Group and class of each row
6; 2; -4; -18; 7; 27; -32; -15; 19; 11; -37; -18; 3; 6; 9; -1; 9; -6; -6; 5; -27; -1; 6; -21; 6; -10; 14; -32; 0; -20; -5; 13; 12; 4; -4; -6; -10; -4; 10; -7; 9; 16; -10; 45; 4; 4; -7; -8; -8; -27; 28; -21; -23; 6; -21; -12; -19; 20; 16; -51; 2; 20; -2; 1; -15; -6; -36; -44; 9; -3; -14; 7; -27; -1; -38; -1; 4; -4; 0	metor.tomi
22; 8; 5; -15; 1; 8; -40; 4; -9; -13; -21; 12; -13; -11; 33; 0; 1; -14; 2; 20; -25; 16; 0; -6; -1; 12; 9; -43; -2; 19; 8; -7; 19; 0; -3; -21; -11; 2; 5; -8; -10; -4; -11; 34; -1; -2; -2; -8; -12; -17; 8; -13; -8; -6; -15; 7; 1; 29; -8; -27; 7; 1; -17; -13; -40; 2; 33; -6; 3; 13; -3; 12; -46; 14; -40; -37; 10; -6; -5	metor.Zonas
-13; -16; 13; 7; -26; -1; -13; -9; -3; -7; 21; -4; -35; -16; -46; 14; 19; -6; 17; -13; -4; 1; -1; -21; -16; 6; 26; -4; -9; -45; -5; 2; 10; 10; 7; -19; -3; -1; -39; -9; -23; 8; 4; -29; -4; -29; 7; 9; 31; 2; -22; 29; 7; -17; 25; -2; -18; -1; 16; 13; -4; -2; -14; 19; 14; 1; -7; -3; 5; 7; 11; -29; 18; 15; 27; -27; 8; -3; -7	vun.feti
-6; 11; -1; -9; 15; 6; -23; -16; -22; 20; 4; -18; -3; -18; -9; -3; 21; 25; 4; 3; 4; -17; 29; -9; -5; -6; 0; 4; 15; 10; -47; -8; 43; -19; 19; 11; -20; -16; 23; -4; 19; -7; 4; -23; -61; 1; -16; 4; -25; -28; 10; -19; 9; 10; -1; -11; -13; 33; -10; -28; 24; 11; -20; -7; -33; -4; 26; -35; 10; 9; 6; -14; -28; 18; -1; 2; 16; 8; -6	gar.zupi
-12; -5; -15; 17; 20; 28; -6; -14; -50; 16; 10; 27; 11; -12; -24; -2; 11; 21; -5; -16; 20; -22; 44; -19; 4; -14; 4; -3; 17; 10; -3; -13; 17; -8; 27; 3; -4; -10; 25; 3; 19; -1; 10; -16; 4; -23; -2; 0; -16; -5; -3; 1; -8; 26; 2; -15; -3; 13; -15; -16; 0; 5; -11; 14; -51; -11; 11; 8; -10; 22; -2; -8; 7; 14; 5; -6; 11; -23; 0	gar.Los
-7; -12; -9; 20; 35; 16; -22; -33; 0; 14; 11; -24; 55; -18; -38; -14; 9; 32; 18; 17; 3; -6; 51; -18; -4; -13; 7; -5; 7; 0; -16; -11; 33; -15; 18; 27; -7; -16; 39; -13; 9; -6; -3; -21; -4; -12; -9; -4; -14; -15; 4; 2; 8; 31; 10; 15; -14; 24; -15; -25; -3; 2; -35; -67; -58; -12; 24; -7; -14; 19; -1; 3; -36; 22; -1; 3; 14; 20; 13	gar.zupi
27; -4; 4; -14; 18; 28; -53; -28; 7; 14; -27; -18; 8; 19; 18; 1; 2; 2; -17; 31; -11; 5; 40; -28; 12; 2; 14; -25; -7; 10; -14; -9; 29; -20; -15; -5; -18; -2; 44; -18; 5; 20; -17; 18; 94; 19; -10; 13; -25; -27; 1; 9; 9; -17; -12; -10; -11; 10; -6; -18; -12; 14; -7; 3; -14; -20; 10; -39; 10; -23; -3; 7; 23; 18; -41; -17; 7; 6; -7	metor.sezo
43; 17; -13; 12; 19; -4; -3; -5; -30; 38; -13; -16; 28; -17; -29; -18; 18; 8; 13; 25; 10; -18; 24; -11; 26; 6; 11; 20; 7; 3; -7; -1; 20; -5; 21; 21; -9; -33; 30; -2; 25; 26; -9; -27; -2; -22; -22; -24; -17; -9; 8; -17; -18; 33; -12; 0; -9; 28; -25; -37; 3; 0; -27; -13; -46; -7; -9; -25; 5; 12; -3; 20; -47; 1; 4; -1; 12; 0; -6	gar.lub
11; 12; -11; 13; 24; 2; -22; -18; -28; 20; 27; 13; 41; -34; -30; 1; 4; 14; 12; 11; 15; -15; 30; -19; -6; -4; 19; -20; 29; -23; -12; -2; 28; -13; 28; 2; -5; -4; 12; -9; -7; 17; 62; -29; -16; -34; 5; 6; -1; -8; 7; 6; 12; -1; 13; 2; -10; 3; -12; -31; -12; -16; -46; -18; -23; -10; 29; -30; 3; 9; 5; -10; -57; 21; 14; -48; 19; 5; -2	gar.zupi
-11; -14; 15; 3; -11; -3; 20; -20; -20; -18; 13; 25; 8; -13; -15; 0; -10; 5; 42; -8; 4; 14; -30; -8; -18; 17; 23; -2; 17; -10; 9; -1; -4; -2; 8; -10; -10; 23; -6; -28; -37; 8; 28; -26; -1; -32; 6; -4; 21; 19; -12; -9; 14; -14; 28; 1; -1; -4; 19; 31; -3; -13; -2; 13; 59; -15; -39; -24; 0; -9; 17; -19; 40; -5; 50; -25; 6; 18; -4	vun.feti
-23; 19; -10; 15; 26; 5; -19; -16; -20; 22; -12; -8; 4; -22; -25; -13; 17; 14; -2; 13; 8; -25; 36; 2; 7; -5; -8; -1; 16; 12; -8; 0; 44; -4; 3; 20; -12; -5; 12; -6; 27; -10; -8; -11; -16; -9; -11; -10; -20; -35; 17; -3; -19; 44; -13; -13; -32; 39; -10; -37; 19; 5; -21; -28; -44; -5; 30; -6; -5; 15; 2; -13; -52; -5; 3; 13; 11; -5; -5	gar.zupi
4; 3; -1; -11; -5; -5; -57; 5; -9; -1; -7; 16; -47; 2; -10; 22; -3; 7; -28; -2; -21; -5; 5; -6; 10; -46; 9; -40; 36; 20; -11; -16; 25; -16; 1; -19; -12; 5; 26; -1; 2; 2; -16; 35; -19; -5; -4; -10; -11; -61; 4; 14; 2; 13; -6; 4; 8; 8; 24; -22; -3; 3; -18; 11; -30; 12; 73; -28; 13; 11; 18; -1; -44; 25; -34; -28; 8; 5; -5	metor.Zonas
